Each row comes from the steps of one walk. Every step used is in the known rows, and no mark comes twice. Write the walk behind each row, first mark first.
Known rows
dages > nupof > zasab > nemi: -60	96	-65	266	30	-38	-165	-150	5	-43	91	243	9	-124	-16	3	-2	7	-431	88	-50	96	-109	131	-82	337	-100	-123	84	53	44	92	-49	-77	24	239	-36	-155	87	-227	-139
nemi > nupof > zasab > risanu > geboku: -6	-107	-192	392	35	299	-144	-192	155	-127	-127	408	-171	-140	178	-57	-21	53	35	146	184	59	-116	-77	62	246	-18	-155	142	20	258	-4	-48	81	-70	322	73	-152	-55	97	-123
palev > nemi > nupof > dages > zasab > risanu > geboku > zapok > rebi: -102	-213	-7	279	339	133	-14	-174	124	-160	279	195	-46	-120	78	-139	-180	12	-15	144	55	159	4	-30	-110	208	-128	333	0	-103	72	56	-319	18	25	267	126	25	218	141	196
dages > palev > zapok > zasab: -219	314	137	23	19	-70	101	-157	-221	92	118	-106	-136	94	-1	7	-80	-27	-108	124	-15	-57	71	-11	-208	29	11	-58	230	-116	-209	-152	101	-172	-40	64	171	-11	72	-43	-133
dages > palev > zapok > geboku > zasab > nemi: -265	141	192	-7	28	-35	32	-61	-161	66	96	-72	128	101	6	30	119	77	-323	131	8	-29	-49	-80	-94	274	-60	176	123	93	-110	-27	43	-110	-22	-21	195	72	141	-119	-55
zapok > geboku > zasab > nemi > nupof: -69	-11	-26	90	-82	15	-86	-76	38	-95	-61	193	103	94	90	-67	21	68	-216	104	286	-100	-26	55	132	341	-61	94	61	163	151	4	59	37	-54	69	151	-2	110	-181	-32
dages > palev > zapok > rebi > nupof: -251	270	50	-112	238	-138	-10	30	-225	163	343	-115	-287	19	-110	-53	-64	100	-430	54	150	-62	275	170	-286	1	24	-81	290	-197	-288	87	193	-107	175	-35	-119	-64	-174	214	-108
rebi > nemi > nupof > zasab > risanu > geboku > zapok: -130	-231	-194	290	264	363	-76	-281	27	-222	-115	300	-120	-145	314	-13	-47	-13	30	286	94	184	-155	-73	164	246	20	64	27	-49	232	78	-111	-125	-244	458	132	-131	-27	126	26
risanu > zasab > nupof > geboku > zapok > rebi > nemi: -268	-101	-273	77	255	76	-53	-212	124	-135	302	-100	-147	67	217	163	-27	122	-162	190	-34	234	-11	216	29	134	-121	-78	263	-156	-2	-41	-26	-369	-373	75	220	-94	-258	-96	192
zapok > geboku > nemi > nupof > palev: 57	2	-7	-23	-6	-77	-191	116	-118	-39	-162	142	-101	189	60	-131	-154	88	-228	38	286	-236	119	144	36	147	-98	-171	12	-18	4	149	3	200	36	47	105	-42	126	38	44
palev > zapok > rebi > nupof > risanu > zasab: -264	181	-137	-143	98	64	45	-258	-58	141	447	-45	-207	-72	93	-25	40	172	-107	84	68	77	134	67	-159	48	-22	-168	338	-321	-16	-110	209	-230	-100	163	-85	48	-336	-118	-194
palev > dages > zapok > geboku > risanu: -384	41	85	-1	-71	208	-244	-10	-212	24	252	-41	25	72	68	27	-138	56	149	250	-160	-60	54	-112	238	230	-206	116	121	-122	-6	-204	237	-95	108	62	77	-5	75	-35	-152
risanu > nupof > geboku > nemi: 7	-28	-230	246	200	-84	-333	118	-42	20	-152	-35	-8	107	259	-31	-89	168	-338	119	-63	-182	-73	356	122	100	-125	-396	234	-32	87	-134	99	-70	-169	-4	170	-184	-111	-251	-27
palev > dages > nupof > zasab > risanu > geboku > nemi: 10	-24	-197	462	3	159	-385	-52	-7	-283	27	373	-143	-301	-10	-14	-52	49	-116	235	-212	56	-240	-15	61	375	-155	-57	69	-37	191	-137	-134	65	145	413	38	-118	84	-128	-240
zasab > nemi > nupof > palev > dages > zapok > geboku > risanu: -272	31	374	34	-219	49	-221	225	-126	-1	54	159	49	177	-32	-101	-50	11	-5	-25	108	-140	140	-105	91	303	-179	196	-33	166	61	133	78	89	218	26	79	-45	284	27	-112
risanu > geboku > zasab > nemi > nupof: -21	-82	-104	360	34	5	-90	-11	169	-59	-167	163	19	41	204	-104	-24	79	-209	154	294	-86	-98	116	116	278	17	48	121	103	153	164	-38	-48	-91	196	254	-129	71	-126	21
zapok > geboku > risanu > nupof > nemi: 47	-52	-264	9	6	117	-95	195	3	16	-45	4	182	116	-106	-46	-93	126	-154	464	-129	-180	-57	73	322	142	-197	-239	71	179	95	-219	19	119	-99	48	83	-99	-86	-213	94
rebi > palev > zapok > geboku > zasab > risanu > nupof > dages > nemi: -128	-202	109	-248	45	176	236	0	-138	-150	144	-70	138	-35	-165	-12	21	53	-295	106	-57	-91	-38	-143	77	193	-170	-121	93	236	-41	-234	-37	150	-26	-8	319	188	139	-222	-252
palev > zapok > zasab > risanu: -88	266	11	75	-6	117	-78	-248	-190	13	228	35	-80	-45	173	-96	4	8	113	168	-19	-35	-89	-170	7	125	-17	-105	189	-52	1	-322	246	-121	-84	207	157	193	-96	-180	-210
dages > zasab > nemi > nupof > palev: 29	75	240	142	-94	-119	-79	65	17	66	2	280	-96	154	6	-157	-17	-6	-273	-72	134	-85	-19	76	-136	228	-69	-129	51	33	-46	320	-146	17	34	225	164	-86	326	-197	117
risanu > zasab > nemi > nupof > dages > zapok > rebi > palev: -208	-79	414	39	189	-19	6	-30	-186	102	331	-48	-223	-11	151	-165	-121	-64	-350	-233	586	-123	228	97	-123	206	-97	-77	133	72	-91	341	99	-79	89	31	135	22	159	60	-126
rebi > nupof > risanu > zasab > nemi: -62	91	-33	47	-186	119	-56	-207	8	136	198	30	104	-58	13	-67	60	37	-200	131	30	32	-9	170	63	236	-62	-185	262	9	94	47	142	-251	-139	235	50	-178	-166	-366	-176
nemi > nupof > dages > zasab > risanu > geboku > zapok > rebi > palev: -187	-196	193	-19	261	193	-63	-140	39	-165	298	115	-233	-124	141	-3	-217	-46	-49	-73	469	21	-34	15	-31	266	-148	180	53	-101	-18	102	-215	90	106	205	97	113	131	238	5
dages > palev > rebi > nupof > risanu: -117	169	-76	-98	-36	85	54	-218	-174	146	208	136	-90	42	-324	-136	-156	60	-371	140	-176	8	189	140	-219	36	114	-252	215	-203	-71	81	123	-118	3	3	-189	-427	-253	69	-183
zasab > risanu > geboku > zapok > rebi > nupof > dages: -231	-18	-97	29	228	146	-147	-18	18	6	374	-194	-34	-183	137	-37	-179	53	-58	181	304	13	-12	154	14	207	-115	233	145	-29	14	107	95	-26	103	90	-98	-38	-192	207	-110
dages > zasab > nemi > nupof > geboku: -110	113	123	223	84	-87	-317	-52	78	-44	16	339	-52	151	172	29	78	63	-211	-114	73	11	-79	171	-15	317	-116	-106	172	48	94	-34	-85	-93	-93	114	146	-92	193	-351	46
dages > nemi > nupof > palev > zapok > geboku: -117	84	159	-161	111	-60	111	73	-12	-39	-17	98	-109	268	-115	-55	-15	160	-205	40	86	-77	265	-103	-165	3	-70	-82	38	90	-222	61	-85	72	-35	-30	134	112	202	69	78
nupof > geboku > risanu > zasab: -295	-36	-215	174	-113	166	-81	-165	-35	63	63	-8	14	54	170	207	-62	150	-52	261	-78	125	-57	128	157	187	-132	-254	228	-80	172	-156	144	-85	-222	72	227	-238	-184	-276	-124
dages > zapok > zasab > nupof > risanu > geboku: -120	-11	-113	91	-100	209	-139	-254	248	55	159	-5	11	173	186	-4	28	-56	319	19	-49	13	-151	23	171	145	-104	17	384	-212	91	-257	-60	-301	-192	102	259	-65	-190	-191	-118
zapok > zasab > risanu > geboku > nemi: 182	18	-167	304	27	171	-374	-111	-59	-4	-29	52	12	-6	232	-136	-36	-13	48	323	138	-138	-244	48	311	205	-48	-68	206	-39	123	-205	98	-64	-96	250	278	73	-135	-255	-11
rebi > palev > nemi > nupof > zasab > risanu > geboku: 110	-323	-56	356	131	227	-80	-279	-8	-252	-78	531	-88	-189	-31	-106	-100	-3	-264	37	140	126	14	-27	79	214	37	-285	101	-48	164	36	-158	121	-57	462	263	-131	111	41	7
zasab > nemi > nupof > risanu > geboku > zapok > rebi > palev > dages: -158	-50	248	103	287	85	-278	-68	144	-232	140	93	-64	-136	172	-119	-257	-16	-191	-95	396	-5	193	125	-108	302	-112	211	98	-54	-60	59	-144	-272	8	177	-6	44	35	224	148
palev > rebi > nemi > nupof: 26	73	-237	79	336	42	5	-142	-187	-146	48	289	-272	102	-74	-263	-267	119	-315	353	-71	-86	193	46	20	7	172	-388	36	-146	-27	157	179	-106	-153	188	6	-216	-60	86	84
nemi > nupof > zasab > risanu: -9	-20	-118	293	-56	246	-94	-254	-41	-68	-53	432	-178	-184	157	-137	-51	-30	-89	40	100	60	-9	-65	-61	249	-31	-241	113	17	228	-33	45	75	-43	280	8	-168	-44	29	-193
zasab > nemi > nupof > geboku: -80	124	38	260	154	-90	-318	19	48	-72	-97	196	-1	98	206	-46	-49	84	-290	-66	197	-54	86	231	-39	275	-75	-177	148	170	87	12	62	-112	-105	-15	83	-184	27	-132	-7
risanu > geboku > zasab > nemi > nupof > dages: -101	-44	-49	293	60	-42	-14	78	110	-101	-122	57	85	-43	171	-116	-144	3	-191	97	243	-115	-62	150	8	350	-74	77	77	173	171	193	-98	41	-8	125	243	-176	239	-147	-91
dages > zapok > rebi > palev > nupof > zasab > risanu > geboku > nemi: 34	-260	66	276	277	188	-613	-128	-109	38	180	278	-289	-166	201	-46	106	-74	-325	-238	505	24	-158	44	119	327	-21	-46	243	-301	57	120	89	89	89	367	63	-1	-176	45	-103
geboku > zasab > nupof > risanu: -50	-58	-334	51	-214	147	35	-267	130	-24	78	92	77	-52	99	-83	-91	-37	-101	53	-260	83	-66	123	-33	265	-116	-202	290	-199	148	-185	-86	-182	-193	107	220	-237	-223	-270	-114
geboku > nemi > nupof > palev > zapok > zasab: -23	254	123	36	-31	-250	-71	14	-266	48	-98	134	-238	157	209	-178	-72	1	-130	-133	220	-228	80	76	-128	14	19	-156	91	-131	-10	6	72	118	-2	188	215	122	166	-166	-113

Which walk is each row?
-12	129	40	-57	43	65	74	-62	-244	-178	8	231	-193	70	26	-175	-9	-48	27	146	63	-50	32	-155	-47	124	80	-188	39	-14	60	-31	67	-21	-102	290	218	45	62	-92	-125 : rebi > nemi > nupof > palev > zapok > zasab > risanu
-238	-16	-212	-16	383	-37	174	114	7	-167	208	-173	-140	-9	-80	-17	-112	6	-299	243	-163	32	43	89	-185	197	-76	19	268	-152	-125	63	-214	-148	-13	-13	294	-112	9	73	46 : risanu > geboku > zasab > nupof > dages > palev > zapok > rebi > nemi
-99	-46	-15	191	366	126	-233	-136	291	-14	48	19	35	-2	347	-146	-132	51	-115	66	391	39	101	137	-73	237	-76	295	111	-37	49	107	-132	-300	-142	60	-69	-12	-189	230	225 : zasab > nemi > nupof > risanu > geboku > zapok > rebi
-326	172	143	-68	-76	78	95	-11	-62	-76	125	25	62	33	23	42	-40	103	28	123	140	-103	99	-135	115	261	-218	84	8	271	144	-100	119	210	65	22	131	163	191	-71	-283 : palev > zapok > geboku > risanu > zasab > nemi > nupof > dages
-127	53	181	266	-405	24	43	143	-24	-60	-40	197	-57	-14	-115	-107	-142	26	-127	125	41	-63	135	-18	-49	240	-122	-99	-2	203	112	227	15	90	87	232	198	-207	244	-102	-106 : geboku > risanu > zasab > nemi > nupof > palev > dages
-260	174	225	83	223	-200	139	98	-171	37	123	-21	-107	-62	40	-193	-91	-52	-487	-117	236	-79	235	72	-472	265	-52	173	94	106	-67	187	-69	4	164	-122	55	-67	190	106	-115 : geboku > zasab > nemi > nupof > dages > palev > zapok > rebi
-63	-140	70	329	79	151	-8	-146	-45	-104	91	172	37	7	62	-191	-97	-95	206	90	79	-10	1	-98	76	170	-30	154	83	54	189	-73	-68	13	5	215	293	-97	233	-48	-169 : palev > nemi > nupof > dages > zapok > zasab > risanu > geboku
-48	82	77	175	434	38	-150	178	-133	-60	39	15	-274	-97	87	-232	-166	19	-230	47	268	-177	192	-5	-255	172	-100	63	101	52	-47	60	-102	136	237	-82	24	8	-12	430	-105 : zasab > risanu > geboku > nemi > nupof > dages > palev > zapok > rebi
-68	-239	-75	340	295	298	-102	-236	231	-21	26	256	-135	-97	217	-82	23	30	-165	135	273	224	36	-62	-75	146	-48	247	110	39	60	62	-219	-96	-146	176	28	15	-130	201	211 : dages > nemi > nupof > zasab > risanu > geboku > zapok > rebi
-34	-36	-53	121	209	110	-271	-42	30	121	415	126	-101	-66	106	-52	123	65	-92	213	131	100	-258	56	109	198	-83	210	147	-94	5	22	-141	-90	-40	367	-16	71	-131	-186	228 : dages > zasab > risanu > geboku > zapok > rebi > nupof > nemi
-264	-19	8	219	366	66	-209	-76	-233	-110	201	305	-372	-96	208	-188	-88	-55	-161	66	-14	72	182	4	-136	204	-10	-63	172	-297	38	84	64	-282	-18	314	-15	-116	144	0	31 : palev > dages > zapok > rebi > nemi > nupof > zasab
-217	259	431	68	-333	-201	-212	133	-260	167	285	12	-3	112	-45	-128	78	-93	-97	-142	87	-138	-16	108	-33	196	-27	95	191	20	-65	166	226	-159	154	240	125	-62	284	-418	-219 : rebi > nupof > palev > dages > zapok > zasab > nemi
98	-154	10	170	324	117	-367	-6	66	-130	222	82	-141	-183	-8	-24	-100	-27	-302	24	492	54	-71	60	1	275	-43	56	54	-18	-121	107	-84	22	-46	337	5	-57	-182	182	193 : zasab > risanu > geboku > zapok > rebi > palev > nupof > nemi
